Here is a tiny trained network, its code and every weight. The questions are about switching its units off for an input and a class, where a switched-off unit gives its printed mean instead of its output.

import numpy as np


def w(rows, s, z=0):
    codes = np.array(rows[::2]) - 128.0
    scale = np.full(codes.shape[1], s)
    scale[-1] = z or s
    return codes * scale


def f(y):
    return np.maximum(y, 0)


def log_softmax(a):
    a = a - a.max(-1, keepdims=True)
    return a - np.log(np.exp(a).sum(-1, keepdims=True))


def net(x, mask):
    res = np.array(x, float).reshape(1, 7) / 4 @ E
    y = f(res @ A[0][:, :-1].T + A[0][:, -1])
    res = res + np.where(mask, y, B[0][:, -1]) @ B[0][:, :-1]
    return log_softmax(res[-1] @ U[:, :-1].T + U[:, -1])


A, B = {}, {}
E = w([
[127,128,129],'x0',
[134,57,126],'x1',
[128,128,129],'x2',
[153,121,253],'x3',
[128,128,129],'x4',
[129,127,129],'x5',
[192,141,111],'x6',
],0.025)
A[0] = w([
[108,128,58,213],'neuron 1',
[90,143,188,139],'neuron 2',
[253,136,106,184],'neuron 3',
[69,119,152,164],'neuron 4',
[127,67,78,123],'neuron 5',
[89,160,69,162],'neuron 6',
[98,102,97,56],'neuron 7',
[78,175,48,179],'neuron 8',
[94,169,57,191],'neuron 9',
[158,41,158,97],'neuron 10',
[148,143,143,57],'neuron 11',
[46,118,83,115],'neuron 12',
[178,108,228,153],'neuron 13',
[158,107,43,113],'neuron 14',
[82,102,81,51],'neuron 15',
[164,171,73,9],'neuron 16',
[137,53,119,172],'neuron 17',
[131,72,49,120],'neuron 18',
[140,42,118,184],'neuron 19',
[117,222,150,173],'neuron 20',
],0.016,0.011)
B[0] = w([
[149,10,89,232],'neuron 1',
[119,207,123,186],'neuron 2',
[210,95,79,219],'neuron 3',
[72,140,124,167],'neuron 4',
[87,144,97,187],'neuron 5',
[171,80,163,215],'neuron 6',
[87,104,152,156],'neuron 7',
[181,57,188,247],'neuron 8',
[153,29,166,236],'neuron 9',
[144,100,203,178],'neuron 10',
[154,111,116,138],'neuron 11',
[138,88,155,197],'neuron 12',
[168,189,192,251],'neuron 13',
[108,144,89,218],'neuron 14',
[76,58,186,175],'neuron 15',
[197,105,28,170],'neuron 16',
[83,120,121,177],'neuron 17',
[95,140,81,216],'neuron 18',
[47,88,146,186],'neuron 19',
[131,187,74,196],'neuron 20',
],0.013,0.025)
U = w([
[182,96,198,255],'0',
[193,107,83,27],'1',
[94,238,132,246],'2',
[207,218,104,29],'3',
[80,90,117,29],'4',
[95,110,3,184],'5',
[83,161,206,26],'6',
],0.014,0.0083)

Each question gives the input, the list of numbers given to net, and the class t.
The units are the neurons (one row each of A and B). Each row of codes is followed by its name. A weight is (code - 128) times the scale printed after its matrix; where a second scale follows, it is the last column's (A, B and U).
mask holds one flag per neuron, in row order. A switched-off neuron (its flag False) gives its mean, the last column of its row in B, instead of its output. The means were averaged over made-up inputs and are rounded, as every weight is.
A unit's drop is (log p(t) with every unit on - log p(t) with that unit switched off) / (log p(t) with every unit on - log p(t) with every unit switched off).
The circuit of an input: a set's keep is (log p(t) with only the set's units on - log p(t) with every unit switched off) / (log p(t) with every unit on - log p(t) with every unit switched off). Starting from the 12 units with the biggest drops (on a tie, the unit counted first), units are removed one at a time, each time the one whose removal leaves the highest keep (on an exact tie, the one counted first), for as long as the keep stays at least 0.8.
circuit, biggest first: the units of the circuit, biggest drop first
unit that matters most: the unit with the biggest drop
k most important neurons: the k neurons with the biggest drops, biggest first
drop of u: that unit's drop, to one decimal
input [-8,-2,-4,-6,-2,7,-3], class 0: circuit, biggest first : (neuron 8)
input [-1,0,-8,2,1,-2,8], class 3: circuit, biggest first : (neuron 1; neuron 9; neuron 8)
input [-8,-4,-8,1,-6,2,0], class 2: circuit, biggest first : (neuron 1; neuron 8; neuron 9)
input [6,7,-4,0,1,7,4], class 5: 2 most important neurons : (neuron 8; neuron 9)
input [-8,-3,8,-8,-2,-2,1], class 1: 2 most important neurons : (neuron 16; neuron 8)
input [-5,0,0,-8,2,-7,-8], class 0: 4 most important neurons : (neuron 8; neuron 6; neuron 9; neuron 12)
input [-6,1,-4,-8,3,-4,-1], class 4: 2 most important neurons : (neuron 18; neuron 13)
input [-4,7,8,-7,7,8,-1], class 4: 2 most important neurons : (neuron 15; neuron 8)
input [6,5,-5,-3,0,0,1], class 5: 2 most important neurons : (neuron 13; neuron 18)
input [-2,1,-2,-1,8,3,6], class 5: 2 most important neurons : (neuron 13; neuron 8)
input [1,1,-4,6,6,4,-8], class 6: drop of neuron 10 : 0.1
input [-6,3,-8,6,4,2,0], class 6: drop of neuron 3 : 0.1
input [6,-3,-5,-8,7,-8,-6], class 0: drop of neuron 8 : 0.5
input [4,1,4,8,2,-7,-6], class 6: unit that matters most : neuron 10
